Below is a small trained network, with its code and all its weights. Each question gives an input and a class and asks what happens when units are switched off, that is, made to give their printed mean instead of their output.

import numpy as np


def w(rows, s, z=0):
    codes = np.array(rows[::2]) - 128.0
    scale = np.full(codes.shape[1], s)
    scale[-1] = z or s
    return codes * scale


def f(y):
    return np.maximum(y, 0)


def log_softmax(a):
    a = a - a.max(-1, keepdims=True)
    return a - np.log(np.exp(a).sum(-1, keepdims=True))


def net(x, mask):
    res = np.array(x, float).reshape(1, 7) / 4 @ E
    y = f(res @ A[0][:, :-1].T + A[0][:, -1])
    res = res + np.where(mask, y, B[0][:, -1]) @ B[0][:, :-1]
    return log_softmax(res[-1] @ U[:, :-1].T + U[:, -1])


A, B = {}, {}
E = w([
[121,108,125,122,120,131,134,124,140,129],'x0',
[133,137,130,129,122,120,133,128,130,128],'x1',
[122,119,121,123,134,136,125,129,127,126],'x2',
[49,172,111,147,46,124,86,31,99,89],'x3',
[126,19,145,173,159,64,178,108,44,82],'x4',
[158,160,45,246,141,195,169,103,180,96],'x5',
[123,108,122,118,112,127,139,125,142,128],'x6',
],0.014)
A[0] = w([
[120,142,150,37,111,109,94,137,119,168,200],'neuron 0',
[104,85,187,69,118,65,105,131,82,157,195],'neuron 1',
[38,163,121,138,50,133,75,5,85,72,140],'neuron 2',
[92,91,177,78,137,47,123,136,45,147,167],'neuron 3',
[179,121,118,112,177,117,155,198,146,137,217],'neuron 4',
[151,106,101,187,130,144,167,129,126,83,113],'neuron 5',
[140,114,123,83,117,134,107,164,135,176,197],'neuron 6',
[71,163,98,134,82,133,91,80,147,106,141],'neuron 7',
[136,196,118,70,113,177,61,136,222,172,255],'neuron 8',
[156,123,75,219,136,142,173,119,131,76,106],'neuron 9',
[103,123,124,143,114,124,138,99,82,71,95],'neuron 10',
[129,73,128,163,161,72,176,101,74,83,144],'neuron 11',
[149,183,82,187,111,224,159,119,184,169,126],'neuron 12',
[173,113,147,108,151,109,148,159,108,165,173],'neuron 13',
[187,109,153,114,188,138,185,217,163,154,238],'neuron 14',
[153,139,98,189,107,165,150,99,141,76,110],'neuron 15',
[104,138,155,54,108,114,67,149,127,180,180],'neuron 16',
],0.011,0.0087)
B[0] = w([
[125,121,192,94,76,129,86,199,48,163,211],'neuron 0',
[169,147,61,106,138,110,120,137,38,113,231],'neuron 1',
[74,208,105,202,73,78,38,96,109,23,251],'neuron 2',
[179,140,2,98,100,111,159,83,33,93,232],'neuron 3',
[159,88,141,115,138,153,174,124,124,203,217],'neuron 4',
[105,88,183,141,168,121,178,105,150,123,189],'neuron 5',
[141,135,134,93,122,150,115,174,112,159,184],'neuron 6',
[75,181,124,148,128,131,89,130,155,104,199],'neuron 7',
[52,165,104,65,111,235,89,190,175,187,250],'neuron 8',
[105,81,201,169,181,122,150,122,196,91,217],'neuron 9',
[118,128,130,180,118,43,109,140,121,87,168],'neuron 10',
[184,70,185,172,196,48,204,93,101,88,218],'neuron 11',
[142,133,46,133,187,163,145,47,216,169,227],'neuron 12',
[174,76,126,77,156,111,118,152,108,161,189],'neuron 13',
[182,43,129,52,167,161,165,142,133,236,249],'neuron 14',
[94,95,144,163,203,104,90,142,205,94,197],'neuron 15',
[90,162,203,129,52,148,75,185,55,123,209],'neuron 16',
],0.0096,0.021)
U = w([
[126,111,183,79,96,160,94,201,106,180,253],'0',
[67,200,166,123,44,149,89,166,94,101,153],'1',
[191,103,83,92,151,100,171,115,77,134,140],'2',
[150,159,73,142,83,71,130,51,72,66,75],'3',
[136,130,62,105,157,190,169,108,199,177,242],'4',
[75,182,60,145,133,149,91,83,201,106,86],'5',
[151,74,254,143,170,119,190,88,147,140,21],'6',
[99,118,205,195,147,63,122,105,152,51,11],'7',
],0.0098,0.0016)

Each question gives the input, the list of numbers given to net, and the class t.
The units are the neurons (one row each of A and B). Each row of codes is followed by its name. A weight is (code - 128) times the scale printed after its matrix; where a second scale follows, it is the last column's (A, B and U).
mask holds one flag per neuron, in row order. A switched-off neuron (its flag False) gives its mean, the last column of its row in B, instead of its output. The means were averaged over made-up inputs and are rounded, as every weight is.
A unit's drop is (log p(t) with every unit on - log p(t) with that unit switched off) / (log p(t) with every unit on - log p(t) with every unit switched off).
most important unit: the unit with the biggest drop
top k neurons: the k neurons with the biggest drops, biggest first
drop when u is switched off: that unit's drop, to one decimal
input [5,-7,-4,1,1,-7,8], class 3: most important unit -> neuron 3
input [2,-5,6,1,1,-1,8], class 3: top 2 neurons -> (neuron 8; neuron 14)
input [7,-2,-7,-5,2,1,3], class 6: top 2 neurons -> (neuron 3; neuron 1)
input [-6,-3,8,0,1,3,0], class 6: top 2 neurons -> (neuron 2; neuron 8)
input [-6,-7,-8,2,1,0,6], class 3: top 2 neurons -> (neuron 8; neuron 9)
input [-4,-6,6,2,1,2,8], class 7: top 2 neurons -> (neuron 8; neuron 3)
input [-5,7,5,2,0,-8,-4], class 1: top 2 neurons -> (neuron 16; neuron 0)
input [-5,8,7,1,-7,0,-7], class 1: top 2 neurons -> (neuron 14; neuron 16)
input [2,-6,-1,3,-8,0,6], class 1: top 2 neurons -> (neuron 16; neuron 0)
input [-7,5,-5,3,1,7,-3], class 7: drop when neuron 8 is switched off -> 0.4
input [5,-6,6,-1,3,1,7], class 6: drop when neuron 2 is switched off -> 0.1
input [4,-5,3,-5,3,-8,6], class 2: drop when neuron 3 is switched off -> 1.1
